Below is a small trained network, with its code and all its weights. Each question gives an input and a target symbol and asks what happens when units are switched off, that is, made to give their printed mean instead of their output.

import numpy as np


def w(rows, s, z=0):
    codes = np.array(rows[::2]) - 128.0
    scale = np.full(codes.shape[1], s)
    scale[-1] = z or s
    return codes * scale


def f(y):
    return y / 2 * (1 + np.tanh(0.7978845608 * (y + 0.044715 * y**3)))


def softmax(a):
    e = np.exp(a - a.max(-1, keepdims=True))
    return e / e.sum(-1, keepdims=True)


def log_softmax(a):
    a = a - a.max(-1, keepdims=True)
    return a - np.log(np.exp(a).sum(-1, keepdims=True))


def net(x, mask):
    ids = ['αδελπφ'.index(c) for c in x.split()]
    T = len(ids)
    res = E[ids] + P[:T]
    u = 0
    for l in range(2):
        r = res
        for j in range(2):
            rows = slice(2 * j, 2 * j + 2)
            q, k, v = (r @ M[l][rows].T for M in (Q, K, V))
            z = softmax(np.where(np.tri(T) > 0, q @ k.T / 2**0.5, -1e9)) @ v
            o = O[l][rows]
            res = res + np.where(mask[u + j], z, o[:, -1]) @ o[:, :-1]
        u += 2
        y = f(res @ A[l][:, :-1].T + A[l][:, -1])
        res = res + np.where(mask[u : u + 4], y, B[l][:, -1]) @ B[l][:, :-1]
        u += 4
    return log_softmax(res[-1] @ U[:, :-1].T + U[:, -1])


Q, K, V, O, A, B = {}, {}, {}, {}, {}, {}
E = w([
[124,108,166,162,101,69,104,207,95,60,98,73],'α',
[154,252,40,178,91,57,69,141,76,138,101,89],'δ',
[196,207,209,29,66,152,177,130,195,141,149,210],'ε',
[69,145,68,75,124,63,127,114,11,40,156,158],'λ',
[150,129,206,171,141,136,80,22,155,151,77,223],'π',
[194,119,95,78,43,109,60,76,120,122,80,60],'φ',
],0.014)
P = w([
[208,116,211,122,129,147,188,118,52,157,92,173],'0',
[187,152,183,132,158,65,148,86,183,70,157,126],'1',
[191,134,130,147,143,99,138,107,156,78,172,153],'2',
[153,159,187,146,147,91,101,157,144,68,144,85],'3',
[69,105,124,49,49,147,149,205,65,254,8,214],'4',
[164,135,165,57,127,125,77,125,111,188,157,151],'5',
[130,139,91,37,132,127,98,158,151,148,141,175],'6',
[108,197,57,138,71,117,113,103,163,76,191,170],'7',
],0.0088)
Q[0] = w([
[149,108,122,144,122,53,107,90,148,131,75,164],'0.h1',
[92,71,115,106,144,97,75,102,133,129,106,125],'0.h1',
[120,143,46,205,180,128,158,186,147,47,253,85],'0.h2',
[228,144,176,220,198,128,111,50,108,37,177,150],'0.h2',
],0.011)
K[0] = w([
[79,91,128,172,136,128,80,97,110,146,112,117],'0.h1',
[108,90,91,138,122,105,80,119,133,131,166,118],'0.h1',
[20,98,133,87,56,129,116,254,65,202,1,66],'0.h2',
[135,84,100,132,97,204,221,137,29,249,7,235],'0.h2',
],0.0086)
V[0] = w([
[105,173,156,107,124,214,143,165,197,152,205,149],'0.h1',
[133,161,140,87,41,66,81,165,104,99,65,159],'0.h1',
[116,162,207,242,127,130,156,247,168,83,85,119],'0.h2',
[111,66,227,185,3,186,143,139,127,81,125,37],'0.h2',
],0.0049)
O[0] = w([
[98,157,63,109,103,77,60,99,127,204,153,196,45],'0.h1',
[140,49,170,117,138,157,69,141,71,100,151,181,255],'0.h1',
[39,213,164,108,164,118,129,102,107,188,162,67,108],'0.h2',
[68,118,158,90,1,116,116,73,112,107,107,116,113],'0.h2',
],0.0093,0.0061)
A[0] = w([
[2,143,96,210,182,198,243,193,115,217,208,50,1],'0.n1',
[157,29,196,117,61,144,135,165,204,76,138,86,161],'0.n2',
[98,81,135,99,215,131,179,177,197,119,244,124,73],'0.n3',
[161,102,190,91,188,194,209,82,129,161,113,148,78],'0.n4',
],0.0064,0.0056)
B[0] = w([
[216,35,128,25,2,101,33,113,252,39,116,38,123],'0.n1',
[133,192,74,142,115,150,125,101,82,143,155,147,254],'0.n2',
[190,175,129,186,82,165,183,113,165,149,158,94,119],'0.n3',
[86,214,61,223,81,114,148,96,95,44,89,100,149],'0.n4',
],0.0097,0.0067)
Q[1] = w([
[122,121,165,100,158,157,101,159,108,163,38,171],'1.h1',
[95,109,135,225,175,61,124,105,123,81,102,132],'1.h1',
[93,155,102,86,171,116,154,245,136,180,188,97],'1.h2',
[131,106,154,106,125,162,67,85,132,188,140,169],'1.h2',
],0.011)
K[1] = w([
[174,175,160,133,147,50,136,59,171,50,168,91],'1.h1',
[139,159,168,131,135,123,200,111,67,167,2,179],'1.h1',
[117,217,120,130,104,49,163,251,94,66,180,82],'1.h2',
[160,103,139,129,117,142,113,97,219,153,200,148],'1.h2',
],0.0095)
V[1] = w([
[158,183,132,2,93,162,211,181,138,108,121,148],'1.h1',
[193,176,84,143,123,30,81,192,54,133,105,23],'1.h1',
[159,134,138,191,95,42,73,207,44,106,90,128],'1.h2',
[203,168,132,151,60,151,117,85,217,251,120,148],'1.h2',
],0.0066)
O[1] = w([
[125,177,37,222,115,91,164,169,67,171,114,14,148],'1.h1',
[83,52,2,177,148,155,90,56,198,72,251,103,241],'1.h1',
[98,163,91,117,166,120,125,72,181,79,233,95,255],'1.h2',
[55,127,171,39,209,254,66,204,223,138,83,34,113],'1.h2',
],0.0064,0.0082)
A[1] = w([
[136,132,100,120,142,11,80,234,65,115,122,77,1],'1.n1',
[131,91,207,80,204,166,109,134,213,185,58,200,89],'1.n2',
[118,114,104,161,132,221,141,129,174,155,123,143,31],'1.n3',
[72,145,139,148,254,89,135,156,95,133,149,164,222],'1.n4',
],0.0082,0.0034)
B[1] = w([
[128,75,136,103,180,218,196,2,133,146,119,142,238],'1.n1',
[149,89,77,228,35,148,151,142,194,134,208,71,225],'1.n2',
[59,192,109,208,134,162,136,67,85,158,130,182,141],'1.n3',
[124,188,155,169,189,204,94,215,147,182,185,58,253],'1.n4',
],0.01,0.0035)
U = w([
[57,160,143,139,90,85,106,104,99,113,178,101,43],'α',
[124,135,98,188,131,150,130,214,146,134,210,114,56],'δ',
[113,136,127,107,148,185,180,117,138,97,155,99,36],'ε',
[175,117,107,128,130,99,160,139,118,114,173,183,77],'λ',
[130,247,179,112,152,158,88,136,132,49,128,254,245],'π',
[120,64,64,88,113,126,104,155,126,15,98,79,253],'φ',
],0.0057,0.0039)

Each question gives the input, a string of symbols that net reads in full, and the target symbol t.
The units are the heads (2 rows each of Q, K, V and O) and the neurons (one row each of A and B). Each row of codes is followed by its name. A weight is (code - 128) times the scale printed after its matrix; where a second scale follows, it is the last column's (O, A, B and U).
mask holds one flag per unit, layer by layer, with each layer's heads first. A switched-off unit (its flag False) gives its mean, the last column of its rows in O or B, instead of its output. The means were averaged over made-up inputs and are rounded, as every weight is.
A unit's drop is (log p(t) with every unit on - log p(t) with that unit switched off) / (log p(t) with every unit on - log p(t) with every unit switched off).
The circuit of an input: a set's keep is (log p(t) with only the set's units on - log p(t) with every unit switched off) / (log p(t) with every unit on - log p(t) with every unit switched off). Starting from all 12 units, units are removed one at a time, each time the one whose removal leaves the highest keep (on an exact tie, the one counted first), for as long as the keep stays at least 0.8.
circuit, biggest first: the units of the circuit, biggest drop first
top k neurons: the k neurons with the biggest drops, biggest first
k most important neurons of layer l: the k neurons of layer l with the biggest drops, biggest first
which heads matter: for each layer, one digit per head in row order, 1 if its drop is at least 0.15 and else 0, layers parted by /
drop of u: that unit's drop, to one decimal
input ε λ φ α π λ δ, target α: which heads matter => 01 / 01
input ε ε δ, target ε: circuit, biggest first => 1.n1; 1.h1
input λ δ ε ε δ δ, target ε: circuit, biggest first => 1.n1; 1.h1; 0.n2
input δ ε δ φ π ε, target δ: circuit, biggest first => 1.h2; 1.n2
input λ φ α δ, target λ: which heads matter => 00 / 01
input δ δ δ δ δ ε ε α, target δ: circuit, biggest first => 0.h2; 1.n4
input α π π α δ, target π: which heads matter => 00 / 10
input α φ π δ δ, target φ: 2 most important neurons of layer 1 => 1.n4; 1.n3
input φ δ ε α λ, target δ: which heads matter => 11 / 00
input δ α δ λ α, target α: which heads matter => 01 / 01
input φ φ φ φ α π ε π, target δ: which heads matter => 10 / 11
input α λ φ ε α, target λ: top neuron => 1.n1
input λ π φ π λ, target π: which heads matter => 00 / 11
input ε λ α, target ε: most important neuron of layer 1 => 1.n1
input φ φ δ π φ φ ε ε, target δ: top 4 neurons => 1.n2; 0.n4; 0.n2; 1.n1
input α φ δ φ α δ φ δ, target α: drop of 1.h2 => 0.2
input λ π φ ε α α λ λ, target α: drop of 1.h2 => 0.2
input δ π π λ ε δ λ, target λ: drop of 1.n4 => -0.3
input φ φ δ δ, target φ: drop of 0.h2 => 0.6
input π ε φ λ, target π: circuit, biggest first => 1.h1
